Each row has a hidden value. The values are split into ranges, and the tier after each row names the range that its value falls in. Each part has its own value, ranges and names.
[-129  -83 -258 -173  -95  258 -188   63  166  151   86 -148  -53   89
  285   18  -66 -146   98  244   51   14   61 -303  -90  -67  -53   34
  -17  -32  -21  101 -140  109  -47 -156  181  104 -136   88 -168  294
 -232 -216 -285  319  -82  127 -173   -3 -129 -164 -124   52  -80 -194
  161  -39   95] : BH
[-124   78  -14   59  169  261  136  -60  173  -10   44   11   93  -49
  -20  -17  -63  -71  -11  -78   66 -171  -81 -259  -53 -191 -196  147
 -282  168 -132 -125  175 -141   -7  223   43  -86  -77 -124  211  -77
  -75 -151    1  -29  -11  -53  -81 -185  -82   90  -44 -177  138  -22
 -231 -152 -110] : BP
[  79  140    5    3  131  206  105   86   86  -35   83  -15   -5   33
 -149  -80  227  -74   47  -95   88 -362   31 -138 -272   14    2  -30
  -22  -61    0  -92  184   99  -32  -55  -79   81 -110 -133  -37 -108
  -35 -165   17   15    4  -10    5  -43 -161   91   98   12 -197  -65
  -80  -90    0] : BP
[ 148   55  211  167    3  116  140  -16   32 -253  -15  131  237 -228
   57  -59   16 -357   47 -125  377 -160  -40    3   32  141  -43  219
  126  -71  270 -367   49    5  156  146 -201  -41  -74 -113  -42  -47
  200  -64  178  -18  144  -48   60  207   29  124  193  109  104  233
 -160 -245  -55] : TC
[-215  -32 -169 -124  113  288 -102   87   -5  114   54   53  -89   30
   39   79  -66  125 -175  -24  -86  -16  -52 -118  143 -242  -25  -24
 -326 -106   -1 -296 -110  -37  108    0  220   72  251   60  126  247
  -88  -12 -146  192  142 -100  -56 -116  -12  243  -56   63  -23  -90
  -89   -9   -1] : TC
[  23  249  509 -230   77  259  393  428 -402  138  154  -21   80 -135
 -225  -66 -180  239  -17   79  -54   24  130  192 -102  -90 -222  216
   50  -13  -57  227 -158 -154   46   51 -236  305   19   81  114  -96
   85  -34   38   12   68 -323 -482  716  -15  -31  345  204 -525  126
  189 -165 -118] : BT
[ -25  386 -333 -100  384  323   44  238 -184  115  152    8   60  100
 -153  -81    6  301   22 -258   19 -257  105   16 -124  -89   15  -79
 -153 -266  195 -307  -69  -99 -176   28  258  -22   26   62  275   13
   21 -238 -184   79   23 -134 -352  -60 -212  460    9   -6  -99  127
 -166 -102   -2] : Qf
[-114  -77  -52 -272 -260  209  -82   36  152   10  -48  -19  -30  107
  135   56  240   44   10   31  -28 -336   88  270 -143 -108  191 -146
 -172  -64 -125  -38  219  126  199 -120  -84   47 -261 -117   62  -46
 -157 -159   29  449   84   29  216 -342 -240  -12  -97    6  236  111
  107   24    1] : Qc
[ 183   82  224   14  148   93   85   59  177  -88  200   91  -18 -123
   23   69 -129 -127    0    3  163 -136   -2 -160 -105 -118   45  169
 -292  -70  -33  122   54   78   70  176    1   86   -7   16  -55    0
 -107  -80   60 -157   22   80   14   76   13   14   73  -50 -114  -23
  -74 -277  -26] : Jb
[ -19  -29   -8  -30   -7  148   13   49  120  -78  -62   15   13  -11
  -20  -93   81 -103   99   12  149 -203   21 -165 -209   50   32   60
   -6   20  103 -142  156   56   85   13    1   85  -39  -98   -9  -39
  -75 -156   47  120  -29   -8   27 -110 -112   10   51  -60  -39    7
  -26 -115   72] : JD
[ -21   37 -244  352 -126  204  -21   -6   25   40  -59  -67   76   42
  141  -28    3 -299  177   12  168 -207  -58  -89  157  -52    2   46
  231 -128  223 -335  -95   -9 -131   12  -61 -160  -20  -34 -119    5
  210 -159 -290   29  186   14 -244  172   -1  164   67  186   79 -155
  -53  -43   11] : BP
[-223  146  342  156  163 -210  267   13 -388   27  304 -204  -13 -239
 -288  106 -396  306  227  -13 -192 -191  134   78  264 -194 -281   88
   14  198  216  -36  -79 -290   67  179   39  159  191  284  -50  169
  379  -40  -48   68   73  -58 -494  555   70  266  455  521 -241 -161
   44 -377 -142] : JD
[  57 -106  178   16  147  144    5  -28  163 -113  115   67   24 -118
  -10   13 -103 -146  108   78  104  -71    2 -155 -118  -60  -32   81
 -181  -42   64   54  130   29  215  -17  -45  122   59  -32 -210   66
 -186   10  140   56    3   66  212   10   78  -74   47   93  -30    4
   61 -150   27] : BT
[ -75 -131  -56   44 -184  218   29 -103   74   -3   46   23  104 -120
  273 -111 -115 -307  -72  -27  258 -145 -105   28  261 -208 -154  269
   48  -73  127 -316  -37   11  188  -78  -92 -141   12   97 -187   90
   68   49   47  255  241    6  212  175  263  155 -104  272  211   60
  -27  -94  -24] : TL
[-159  -75  -95  260 -183  287   79  -57   90   14  -75   40  115  -27
  295   85 -230 -279  -13   91  201  -56 -187  -12  360 -256  -83  202
  -95   30   76 -341   69 -125  120  285 -115 -157  215  -79  -50  -15
  131 -107 -147   55  274    3  -30  187  147  195   -2  163  222   51
 -267  -22   14] : Qc
[ 107  116 -266 -236  220  -96 -449   -8  263  110  -59  534  -58 -511
  107 -427 -330   66  350  -23  372 -132  215 -270   84 -280   29  102
  195  246   59  457   99  151  -91   82  323 -307 -543  309  -19  265
 -238   51 -141  346  -38  329  137 -485 -185  -85 -315 -249  115 -144
  563   87  714] : TL
[ 122  -61  393  -38  124  -85  -29   15  -58 -233   21   22 -111 -128
  -33   67  -16 -109 -198  -83  281 -437 -133   99  -49  -53  157   77
 -301 -138   25 -395  225  -59   97   64 -222  -92  369   26  120 -154
  277   97  332 -390  102  -90  286  221   14  246  255  283 -185  -25
 -232 -146 -225] : Jb
[-367  -74  551  -46 -100 -167    2  -84  194   24 -210 -159 -300 -308
   98  200 -105 -197 -132 -106  397 -510 -175  155  122  142  254   21
 -189 -289  -81 -482  175  160 -142  137 -285  -32  154   54    6  133
  385    6  246 -422   96   63  185  516  188  240  290  566  -15 -237
 -187  -37 -102] : TL
[  44   83  326  -98  266  -13   80  316 -283  -29  300  182 -108 -210
   24  198 -334  290 -216  -28   42 -123  217  -50   11  -50  375   96
 -323  -28   84  -35   97   14   73  352  101  176  316   67   58  252
 -159   12   19   18   52   19  -68  258  -78   19  290  -40 -179   47
   14 -441   97] : Qc
[ -45  209   -6   75  256  382  116   99  195   67  120  132    7  -22
  -40   31 -104  -81   22   50   14  -15   -2 -334   13 -138 -148   97
 -212  150 -158  117   95  -48   15  203   88   68  -70  -83  164  107
 -109 -257 -181   47  -31  136 -135  -73 -155    7    5 -157  -68  -60
 -122  -83   39] : TC
[-371   68 -627  -40 -168 -227   38 -137  -14  234  -22 -237 -399 -107
 -309    5  126   55  245  145 -244   47  411 -124  -58   95   48  264
   76    9  372 -468  -89  220   52   36  198 -231 -176 -195 -388  499
 -182  314  176  205   61 -162  197  -83  206  134 -134 -113  303 -268
  372   62  404] : JD
[ 224 -182   45  154   68  -98 -204   10  -79 -270   35  200  -44  -28
 -241  -16  -59  123  148  113  -89 -261   -3  146    9 -335  118  -24
 -364   29  172  -22   56 -195  434   50  -65 -119  414  168    3 -175
  106  129  149  -39  172  -53  344 -102  138  244   87  189   -9   60
  -99 -130 -183] : Qf
[  -2  -22  151 -143  -22    8 -167  313  -82   31  -40 -146   66  -79
  159  226 -201   35   73  258   90   22   94   70 -101  241  131   79
  -64 -244  197 -166 -323  -13   73  -70   20  136   54  107  -24  119
 -155  -65  231   40  -73 -139 -206  184  -93 -170  129    2 -142   68
   88 -139  -15] : BH
[  29  145  106 -157 -318  262   86   50   86  193  -30 -136   18 -153
   26   30  243 -183   25   16   87 -318    4  546   81  -65   39  -17
   69 -358 -172 -112  -77  290  215 -305 -299  106 -593  -27  -21   38
  182   14  195  272  167   56   46 -122  -16  -77 -192  -14  192  105
  233  -85 -211] : Jb
[-108  206 -251   69    2  358   -4  172  -23  100  -65  -59   56   88
   66 -113  144 -156  121  -61  151 -247   58   -6  -42  138   48  -94
  228 -219  158 -401  -78   78 -114 -105   14   31 -170  -36   74  132
  135 -305 -247  197   47    4 -252   69 -197  199   32   72   44    1
  -38  -18   29] : BT
[ 180  282   32  230   48  -37 -148  218  185  -22  284  100 -111  -89
  320  354 -256 -154   -5  302   -9 -189  -69   92  292 -153   -5  125
 -281  -25 -259   11 -188  -34   47  129   27 -185 -110  106   22   25
  -58 -178   53 -119  142  228  210  144   54   13  -67  -62   -8 -171
  -59   -2   -2] : Dr
[ 227 -102  251    2   43   57 -171   79   96 -170   -6  190  140 -221
  208  113 -233 -291  140  200  381  220   20 -249  -44  166  110  221
    5  -73  150  102 -191   49  129  138  -17   27  -40   19 -112  152
    0  -37   17 -121   38    8  -70  225   -6 -247  192   25  -64  187
   59 -281   27] : BH
[ -34  143 -106   10  177  308   -7   37  138  -67  241   39  -32   50
   22   64   46  -90    1   34   21  -79  -33 -234  -85 -153 -161   51
 -273   45 -177  -18   35  -40   29   21  137   77  -94  -49  173   99
  -65 -252 -186   63   16  105  -20  -87 -104   61  -88  -72  -47  -45
  -98 -157 -146] : Dr
[-243   64 -213  175 -100  277    3   20  147   55   45  -56   64   57
  224  115  -23 -179   18    5   95 -135  -61 -120  174  -66 -155  186
  -22   87   10 -297  -54  -87  -53   67   43 -132 -112  -69  123   60
  -30 -307 -152  250  123  100  -81    3    7   85  -67  -17  237  -44
 -170  -63  -42] : TC
[-130 -191  -80   10 -175  193 -123  -13   84  -13  -61   46   72  -12
  433  124 -181 -161 -117  122  124  -60 -155  -34  229 -220  -42  141
 -208   29  -37 -304  -96  -96  142  145   52 -193  127  -11   -9   41
  -97  -48  -24  199  199  -63  160   27  163   91  -52   46  305   46
 -222  -28  -11] : Qf
[ 162  132  250   69   84  209   30  262  119   12  -81  144  114 -187
   65   34 -112 -246  152  130  208   24   31 -136 -122  159   76   25
   40 -159   65   43 -186  151   53  182  -52  215 -122  -50 -127  113
  -92 -159  -24 -110  -15  -27 -190  202  -69 -118  204 -131 -130   30
  -35 -127  147] : BP
[-136 -246 -115   26 -134  140 -161  -97   30  -60  -98  -30   87   26
  283   24  -62 -207   -1    3  202 -138 -102  -84  112  -56    0   90
   62  -36  189 -397    7  -76   87 -100   52 -171  141   -1  -73   19
   47  -45  -26  224  146  -66  138  -14   57   81   74  240  189   22
  -52  -29    9] : TC
[ -52 -172  123  -81  -89 -157 -208   -7  204 -155  -11  -18 -124  -70
  -12   97  -36  139  234  240   68  -13  -54  -28 -153 -142 -172  121
 -240   74   -2   59   -3   -4  139 -118   75  169  -35   -3   16 -161
 -297   79  299   53  102  -68   56 -260    0 -109 -186 -125 -123 -134
  244  -98   95] : Qc
[ 122   19  323  -18  138   -8  -52  176   86  -23   87   79  -61 -146
  -96   19 -131  -76  176  142  197   -7   28 -132 -223    9   24   84
 -138  -68   -4  106  -74  167  124   27    8  361    7   67  -95   92
  -73  -50   82 -229   16  -42 -124   83  -34 -115  112 -150 -260  -67
  110 -337   19] : Qf
[-375 -119 -117  126   13  300  -85  -18  189  224   29   81   19   59
  248   90 -342  -37  -60   34  -40   42 -122 -239  413 -360 -164  102
 -211  109 -132 -210 -121 -139  118   37  206 -116  169  169   55  183
 -146  -50 -178  209  257  -75  -60 -161   80  169  -85   81  250 -142
  -84   33   98] : JD
[-376 -212  385  -26 -228 -217  -40 -179  318  -28 -360   15 -195 -258
  209 -107 -296 -262  -44  121  459 -303 -222  -45  197  -64   81  160
 -283  136 -141 -488  246  111  160  399 -170   11  195  119  114  156
  426   -4  164 -397  118  -86  123  229   80  302   36  214  232 -105
 -294 -230  -87] : BT
[ 174   22  375  275  -78 -136  -48  174    4 -285  -29  182   19 -153
   -2  186  -45 -111  141   35  249 -225  -16  252   44  111  216   85
  -53 -180  209 -247  -76    8  199  144 -202   10  137   14   -8 -180
  132  -42  259 -199  273  -39  165  260  122  148  270  151  -11  149
 -111 -196  -17] : JD
[-224 -125   53 -118  -81  314  -47  155    6  208  -38 -163  138    6
  402   68 -249 -251  -62   82  122    2  -41 -196   68    1  -80   76
   46 -113   27 -249 -326   -9    1  -47  105   42   68  160 -155  253
 -161 -156 -105  196    0 -133 -233  236   41  -39  175  119   62  -84
 -122  -30   52] : Qc
[-113  -67  150   32  -78  209  -46  122  -21   63 -118 -106  255  -73
  306  246 -320 -100   78  185  221  154  -30   70  208   63  -96  209
  -45 -101  208 -248 -283 -160   77   96  -67  -35   40   16   61   49
  -80  -56  178  109  100 -126 -322  143  -38  -89   72   10  187  201
 -100 -129  -29] : Jb
[-133  128 -163 -135   24  359  158   91  159  133   13 -103  -38  195
  201 -140   31 -111    0  -31   -2 -259   13 -251 -197  -82  -56   -6
  -76   65  -81 -134  154   37 -152  125  140   60 -120 -139   57   39
 -159 -385 -276  209 -117    2 -210  -29 -225  153   42 -128   64 -169
 -125    0  124] : BH
[ 260   73  290  -86   65  176  226   53   66 -206   88   56   80 -158
  -38 -245   77 -177   73  -40  226 -263  -40   77 -305  -36 -144  137
  -32 -129   89  -12  183   88  140  -40 -153  248 -149 -116  -98 -169
  -39  -58  209   34  -37  -20  149  165   60   32    3   -3 -128   92
   88 -237  -64] : BP
[ 286   30  332   31  231  105  -86  169  -25   48   92  342  -17 -225
 -241   30 -143 -206  135 -104  187  193  225 -135  -38   18  366  107
  -74 -336  230  201 -319  158   69  159 -187  -19  104  136 -227  326
  112  185 -173 -411  223 -156 -204  430   49   34  445  234 -145   21
  202 -156   62] : BT
[-371   27  -88 -188 -183  374  -61  108   68  133  125 -219  -13  111
  167  283  -21  -41  -30  140   18  168 -165   64  -12 -254 -296   53
 -276 -261 -213  -91 -297  -59  -55 -168  136  278   17   64  134   79
  -22 -213 -306    0  187 -201 -337  211   -3   48 -124  254 -250  -58
   53   38 -211] : JD
[  50  -95 -196 -277  108   88 -333   83  -87   13  171  -97 -145  -54
   58   75   16   23    4  209  -93  -89   47  -96 -131 -287 -129  -70
 -300  -47  -43  -11 -220    2  127 -192  193    7   97  164 -125  237
 -292  115   58  186  -44   32  131 -172    1  -23 -114  -60 -163 -255
   48   53   26] : BH
[-278  -83 -513   47 -615  -58   -4  110 -180  118 -197 -275 -226  -11
  -20  156  327 -163  -79  268 -195 -235  247   71  -58   98  386   62
  171 -102  113 -533  -93  228  119   41  -59 -221  -12 -168 -277  194
    3  151  -30  203  150 -229  199   88   60  -52   38   37   67 -190
   85   85   99] : TC
[ 110  205  -15  420   32   91    9   26  128  -93  -28   38  118  -54
   93  163  -85 -241  308  159  286  -65   46  -33  208  127  -55  175
   45  111  234 -245  -41  -21   45  290 -130 -108 -183 -159   90   31
  112 -234   95   -2  126  232 -221  -43 -151   54   22 -249  300  113
 -246 -268   37] : Jb
[-194 -179 -272 -267  -10  361 -129  -16  136  132  -75 -117 -185  141
  -41  -95  250  -12  -24   -3 -105 -203  -81 -206 -250 -111   88 -233
 -124 -226  -31 -157  141  167   43 -291  142  233   84 -106 -135  172
  -95 -107 -265  290  -56  -16   40 -225  -70   54  -54  157 -187 -247
  117  126   28] : BT
[ 326   38  190  -66  158  108   31  125   64   11  113  153   35 -247
 -124   66 -230 -187   43    2   95  108  171  -63 -123   -8  416  180
 -276 -424  294  235  -74   79   21  270 -220   -5  125    4 -242  217
   41  125 -138 -384  -17 -100 -237  422  -47  -66  256  224 -208   -4
  273 -132  -34] : BT
[-192  163  249 -151  238  133   68   36  -59  106  227 -133  -89 -273
   19  356 -196  133 -275 -165  372 -355    9  107   79 -245  153  171
 -535 -231 -113  -56  294  -82 -399  324 -370 -248  197  -13  154  -10
   -1  110  125 -414  149   93 -194  432 -110  128   51  382 -255  -77
 -200  -62 -114] : Qf
[-314  318  308 -391  285  415  269  202 -119  302   47   74  184 -386
 -417  -92 -255  219   61  -30   84  232  158   23  156  -50 -449  293
  -12  118   83  281    7 -252    4  156 -380  177 -108   61  206  289
  248  -75  -26  118  -27 -129 -620  591 -246   16  187  465 -480  186
  215  149    2] : Jb
[  27    6   34   42  -29   34   -3   48  115 -134   10    6 -135  103
    4    9  141   35   54    2   86 -389   13   49 -102   -5  141  -30
 -174  -45   87 -256  176   93  128   18  -20   67   51  -76   42  -88
  -26 -156  136  128   95   86  169 -116  -57  232   24    3   68    0
 -156 -177    3] : JD
[ -36 -260  -60 -260  -34  101 -235  -42   10  -50  -35 -142  -51   21
  146   -2   -7  -53   13  168  157  -80  -59 -126 -173  -88  -56   37
  -77 -104   74 -137   32   -7   80 -299   93   23  129   35  -98    3
 -132   98  132  135  -18  -89  132 -113  -47 -100  -62  156 -171  -75
  161   -2   13] : JD
[   5 -138  155  169 -127  158   15  -36  118  -56  -41   76  152 -157
  201   85 -221 -338   40  111  250   26  -90 -101  185 -114  -16  203
  -21  -43   89  -98  -51  -15  175  142 -121  -56   96   27 -171   30
   53   27   -5  -44  195  -47   -5  192  104  -37  113  188   57   53
  -59 -128    7] : TL
[ 108   84   85   26   81   70  -29   47  192  -96  276  123 -129  -65
  170  209 -180  -73  -62  174   86  -39  -43 -138   40 -256  -10  168
 -442   19 -228  121   -8   52  136  190  155   38    8   42   32   69
 -150  -76   -4 -104  114  133  178   -7   69   17  -97 -112  -30  -30
  -93 -260  -41] : JD
[-118  213 -549 -136 -220  -54  105   16 -238  241  -28 -164 -449  -71
   45 -143   83 -117   31  294  -69 -110  475   33    9  -13  164  171
  167  -14  148 -439 -106  336   36  119  179 -348 -219  -89 -317  547
 -114  340   93  228   61  -39  374  154  140  187 -147 -167  383 -177
  225   23  433] : TL
[ 197  113  551  -44  396  153   88  334 -228  306  217   10  108  -28
   24  126 -362 -121   -2 -129  128  -31   93  -31   -2   30  109   10
   30 -310   36 -119 -421  124   95 -102   15  148  173  272 -305  178
  -63   88  186 -292  160 -311 -261  317   71   70  602   20 -133   15
  -90 -267   85] : Dr
[  41   27  136  183   23   24 -143  109  111  -23   54  -26    9  -47
  108  199 -109 -189  205  203  259  -90   22  -63  -36   46   42   78
  -42  -46    7  -43  -67   70   -1    7  -85   41  -59   11  -65    9
  -68 -100   87 -163  107   68  -78   42 -102 -137   53  -65  -38  -54
    5 -200   20] : Qf
[-103 -111    8  140  -59  155  -39 -144  152 -144   32   58   90  -56
  180   36 -110 -221   22  103  192  -66 -162 -147  118 -293 -252  162
 -209  168 -123 -157   72 -134  139  119    4 -108   39  -14   73  -71
   24  -28  -18  -25  198  -59  115  -48   47   81  -99   65  150   11
 -163 -137 -118] : BP
[-147  273 -247  262  -56  306  -14  200   37   97  128  -26   42  114
  186  178   33 -144   95  119   16 -135   61  -33  156  -37 -142   71
   81  115 -125 -235 -153  -40  -37    2   99  -88 -280  -50  201   62
  -93 -349 -152  261  147  130 -115 -129 -156    6  -87 -260  204  -39
 -105  -66   32] : Jb
[  10 -159   22  -59  -44  -38 -270  140  -32  -67   58  -17 -113  -71
   20  132   45  -23   69  235   45  -69   17  -62 -148  -78  -16   28
 -142    1  -10 -108 -146   79  179 -150   45  135   92   39 -122   79
 -237   82  174   64   94  -53  159 -108   41 -145  -24 -134 -156 -154
   85 -112   37] : Qf
[ -20 -138  -76  -45 -133   72  -26  -31   77    8   47  -14   -9 -213
  -59 -309   -6 -109  139  -26  150 -134  -57 -127  -41 -126 -191  223
  236 -142  200  -60  -98  120  116 -352   44  144 -127  185 -278   49
  -15   98   31  274   89  -33   15   66  267  -11 -164  202 -222 -162
  383 -133   62] : JD
[ -29  192    0  -68  195   75    5  292  -61  106  264   87 -176  -76
 -108  249 -118  274 -198   -2  -39 -161   18  -59  -26 -157  221   62
 -439 -109 -143  -78  -14  116   99  179  238  247  180   66  150  136
  -73 -137  -52  -65   88   20  -56  -69   -2   92   20 -220 -278   -9
 -149 -367  -66] : TC
[ -89 -140 -217 -214   23  286 -180   40  172  298 -131  -82   11   11
   87 -147 -144  -53   87  113   76  -60  -36 -250  -23 -108   24   -8
  -14 -168  127   39  -72   85  -12 -160   58   64   42  124 -211  217
  -40  -79 -210  187  -87  -18 -245  -35  -92  -26  -61  185 -163 -166
  133   73   99] : BP
[ -13  174  -52  166  -54  240  145   43  100   18   39  -48   51   65
  112  -61   61 -254  131  -29  174 -249    5  -15   -2  -67 -130  113
   75   36   34 -254   61   35  -45   74  -78  -32 -199 -118   34  -64
   12 -234  -47   76  115   40 -135   -1 -113  150    7 -132  170  -55
 -109 -105   51] : JD
[-149  -91   73   96 -167  176  -62  128   24   85  -66   27  195 -128
  386  126 -410 -209   38  210  189   72    3   -2  311  -88    2  154
  -19  -53  107 -175 -265  -68  173  179  -12  -70  104  201 -123  190
  -62  -44  -30  132  173  -81 -141  250   59   10   71  165  189  103
  -97  -89   92] : Qc
[ -26  156   28  -16  113  325   82  192   23  106   72  -88   35   47
  135  -14  -85 -187   76   29  170 -100   25 -136 -143   58  -51   46
   75 -166   47 -136  -65   64  -99  -63   89  163  -64   -6  -35   90
  -90 -249 -112   30  -50    0 -207  154 -109    3  106  -28 -114  -55
   13 -102   84] : JD
[-250   15 -274  380 -148  310 -160  132 -167  -43 -108    3  198 -105
  216  295  -50 -110  103   45  327 -139  -37  136  307   23   65  108
  164  -28  302 -461   25 -199 -104  156 -155 -216  102 -155  174  -20
   65 -248 -141  286  239  224 -157   73  -42  -31  -17   48  179  148
 -196  -25   45] : TL
[-198  -65 -188 -274   21  297 -106  125  150  158   20    8 -155   63
  104  -68   24   88  -73   18 -156 -153    1 -228 -114 -159   36  -92
 -247  -61 -101  -22  -74   87   47  -43  245  142   13   61  -22  264
 -251 -206 -254  374  -69   33    2  -96   17  103  -56   13  -25 -200
  -11   42   77] : BT
[-150   47 -200  156  -60  210  -94  125  -79   46  -42  -92  107   29
  277   88  -78 -174   68   83  180 -104  -28  -24   94  103  -29   66
  201 -130  115 -484 -177  -49  -50 -114  119 -113  -61  -16   28   55
    9 -153  -45  159  120  -83  -57   56    2   26    8    8  157   41
  -29  -73   29] : Qf
[  36   18   93   36   -4  146   43   88  110  -42  -38   47  -34  -64
  -17  -20   32 -156   48   71   81 -167   20  -85  -97   -2   79   -6
  -47  -94   21 -125   55  127  152   15   -8  125  -10  -43  -79   35
  -60  -34   61   20   44  -28   75  -45  -62   23   72  -20  -67  -55
   11  -90   81] : TL
[ 248  108  232 -161  296   13 -103  252   39   -2  173  122 -123 -165
 -116  130 -224   83   -2  133   40    5   96  -22 -127  -36  229   34
 -445 -295   77   98 -147  118  186  103   67  240  186  151  -45  228
 -109   57  144 -252  -48  -14  -44   83  -53   31   82  -61 -285  -12
   65 -231  -12] : Qc
[  18   49    5 -228  213  471   83  177   -8  238 -135  -40  219   40
   74 -225 -139 -132   -3  -35  154  -95    8 -349 -117   84    6  -42
  150  -91  105  -70  -23    6   -9  -15   41   85   22   62  -51  127
   56 -225 -173  146 -176 -136 -431   64 -289   29  269   91 -212   64
 -145  -18   83] : Qc
[-378   92 -230  323  -49  362  -71   56  120  126   22   64  102   10
  155  232  -82 -133   71  -57  100  -22  -93  -15  403 -155 -157   98
  -51   15   48 -403 -120 -142  -37  125  -39 -135   13  -59  138  129
    1 -251 -232  197  342   69 -201  -14   11  205  -56   59  266  -36
 -194   87   65] : Qc
[-175 -165  -62  -47 -129  182 -159   67   12    8   17  -86   18   23
  325  125 -101 -189  -27  162  111  -34  -89  -90   50  -65  -84   61
  -31  -47   10 -301 -140  -16  118 -118  123   53  116   45 -102  143
 -113 -105  -38  210   95  -50   85   58   69  -30   21   95   34  -58
  -35  -36   25] : Qc
[ -65 -151 -154    0 -244  114  -27    1   23   44  -52  -57   -1   26
   80 -176   39  -93   35   36   52 -301  -61  106   26 -198    3   88
   32  -66   82 -288   42   52  207 -168  -62  -18   15   63 -130  -66
   45    6   33  252  164 -105  123  -67  121  129 -115   90  100  -43
   71  -89  -50] : BT
[ 160 -175  198   55 -259  -53 -176  159 -124 -306 -297  102  144 -114
  131  -14   24   26   43  162  129 -518    4  397 -115 -105  370 -224
  -32 -107   39 -161  256 -114  215   15 -201 -141   94   31  166 -458
   11   98  240   56   97 -177  260 -204 -278  -45   62  105   17  124
   84    7  -31] : BP
[  96  158  133  -31  252  266  106   43   76  -36  195  -11   15   47
  -74   83  -23   -9   69   -2  144  -74   18 -131 -141 -116 -163  157
 -259   22  -40  102   73  -64  -17   61  -15   49  -54  -81  156  -77
  -78 -159   60  -62   11   71 -130    0 -115   37   42  -79  -85   75
 -126 -221 -113] : TL
[-248  -24 -313  131 -222  132 -181  148  -84   89  -54    8 -125  123
   44  171  195   35    9   67   61 -230    7  153   95  -76  136    1
    7  -35  -29 -501  -48   87  130 -106   10 -104   47  -82   50   -9
  -31  -65   16  220  365  -66  212 -194   83  134  -80 -106  173   40
 -122  -21   60] : BT
[  40  -46  325  134  -71   26  -12  -13  262 -162   21   78   31 -134
  227  106 -266 -283  175  314  287  124  -59 -109   63  -21 -161  256
 -133   84  -54   79  -70   28  200  120  -12  139  -92   36   -5   41
  -45  -73  136 -105   90   66   55  144   46 -143  -39  -26   79   66
   46 -300  -33] : TC
[  35 -221  -36  -60 -121  112 -153 -109  183 -105  -12   47   68  -78
  213  141 -125 -158   14  193  122   43 -117  -80   86 -214  -71  176
 -246    0   25   -8   -8  -64  244   33    3 -121   75  -25 -120  -28
 -107   65  105  112  127  -19  210  -97   99  -66  -80  105   70   76
  -27  -16  -11] : Jb
